Here is a tiny trained network, its code and every weight. The questions are about switching its units off for an input and a target symbol, where a switched-off unit gives its printed mean instead of its output.

import numpy as np


def w(rows, s, z=0):
    codes = np.array(rows[::2]) - 128.0
    scale = np.full(codes.shape[1], s)
    scale[-1] = z or s
    return codes * scale


def norm(h):
    return h / np.sqrt((h * h).mean(-1, keepdims=True) + 1e-5)


def f(y):
    return np.maximum(y, 0)


def softmax(a):
    e = np.exp(a - a.max(-1, keepdims=True))
    return e / e.sum(-1, keepdims=True)


def log_softmax(a):
    a = a - a.max(-1, keepdims=True)
    return a - np.log(np.exp(a).sum(-1, keepdims=True))


def net(x, mask):
    ids = ['γδεζλξστφ'.index(c) for c in x.split()]
    T = len(ids)
    res = E[ids] + P[:T]
    r = norm(res)
    for j in range(2):
        rows = slice(2 * j, 2 * j + 2)
        q, k, v = (r @ M[0][rows].T for M in (Q, K, V))
        z = softmax(np.where(np.tri(T) > 0, q @ k.T / 2**0.5, -1e9)) @ v
        o = O[0][rows]
        res = res + np.where(mask[j], z, o[:, -1]) @ o[:, :-1]
    y = f(norm(res) @ A[0][:, :-1].T + A[0][:, -1])
    res = res + np.where(mask[2:10], y, B[0][:, -1]) @ B[0][:, :-1]
    return log_softmax(norm(res)[-1] @ U[:, :-1].T + U[:, -1])


Q, K, V, O, A, B = {}, {}, {}, {}, {}, {}
E = w([
[143,67,131],'γ',
[235,174,183],'δ',
[95,3,215],'ε',
[72,111,120],'ζ',
[70,89,241],'λ',
[233,68,103],'ξ',
[190,182,139],'σ',
[186,85,136],'τ',
[69,100,110],'φ',
],0.013)
P = w([
[160,233,66],'0',
[210,174,253],'1',
[113,2,104],'2',
[243,125,234],'3',
[73,126,248],'4',
[243,101,237],'5',
],0.0068)
Q[0] = w([
[58,161,3],'h1',
[73,183,121],'h1',
[152,168,73],'h2',
[155,65,87],'h2',
],0.022)
K[0] = w([
[81,7,198],'h1',
[159,101,171],'h1',
[65,27,83],'h2',
[105,157,94],'h2',
],0.019)
V[0] = w([
[7,184,92],'h1',
[154,146,175],'h1',
[126,127,131],'h2',
[99,111,54],'h2',
],0.018)
O[0] = w([
[3,158,122,50],'h1',
[127,114,156,162],'h1',
[128,129,133,128],'h2',
[122,92,86,2],'h2',
],0.021,0.0075)
A[0] = w([
[153,217,161,163],'n1',
[46,192,172,251],'n2',
[174,173,87,89],'n3',
[112,8,105,173],'n4',
[75,170,89,166],'n5',
[184,75,144,243],'n6',
[117,76,54,177],'n7',
[79,177,209,187],'n8',
],0.016,0.0022)
B[0] = w([
[44,39,151,175],'n1',
[190,21,146,190],'n2',
[54,121,213,149],'n3',
[17,178,117,150],'n4',
[30,110,222,163],'n5',
[66,215,66,247],'n6',
[88,59,25,137],'n7',
[249,213,73,179],'n8',
],0.015,0.012)
U = w([
[127,127,156,136],'γ',
[154,128,79,154],'δ',
[94,104,127,252],'ε',
[129,247,145,115],'ζ',
[164,80,122,112],'λ',
[186,87,155,145],'ξ',
[77,131,198,165],'σ',
[157,151,151,77],'τ',
[159,107,145,58],'φ',
],0.011,0.0035)

Each question gives the input, a string of symbols that net reads in full, and the target symbol t.
The units are the heads (2 rows each of Q, K, V and O) and the neurons (one row each of A and B). Each row of codes is followed by its name. A weight is (code - 128) times the scale printed after its matrix; where a second scale follows, it is the last column's (O, A, B and U).
mask holds one flag per unit, heads first, then neurons. A switched-off unit (its flag False) gives its mean, the last column of its rows in O or B, instead of its output. The means were averaged over made-up inputs and are rounded, as every weight is.
A unit's drop is (log p(t) with every unit on - log p(t) with that unit switched off) / (log p(t) with every unit on - log p(t) with every unit switched off).
The circuit of an input: a set's keep is (log p(t) with only the set's units on - log p(t) with every unit switched off) / (log p(t) with every unit on - log p(t) with every unit switched off). Starting from all 10 units, units are removed one at a time, each time the one whose removal leaves the highest keep (on an exact tie, the one counted first), for as long as the keep stays at least 0.8.
units of the circuit, in order: the units of the circuit, biggest drop first
k most important neurons: the k neurons with the biggest drops, biggest first
heads that matter: for each layer, one digit per head in row order, 1 if its drop is at least 0.15 and else 0, layers parted by /
drop when u is switched off: that unit's drop, to one decimal
input ζ γ φ τ, target σ: heads that matter : 10
input σ ζ δ γ, target ζ: units of the circuit, in order : (n2)
input ε ζ φ, target ζ: heads that matter : 01
input φ ε ζ ε λ δ, target σ: heads that matter : 10
input φ τ ξ, target ε: heads that matter : 00
input ε ε ε, target ζ: heads that matter : 00
input φ ζ φ γ, target σ: heads that matter : 10
input φ σ ε σ, target σ: heads that matter : 00
input ε ε λ, target ζ: heads that matter : 00
input φ φ σ σ, target σ: heads that matter : 10
input σ φ ε τ, target ζ: 3 most important neurons : (n2 n6 n5)
input φ ε λ φ φ, target ζ: 2 most important neurons : (n2 n6)
input ζ γ φ γ, target ε: drop when n7 is switched off : 0.0
input ε φ τ, target ζ: units of the circuit, in order : (n6)
input φ τ λ ε ζ ξ, target ε: drop when h1 is switched off : 0.2
input ζ ε ε ε ε φ, target ε: drop when h2 is switched off : 0.2
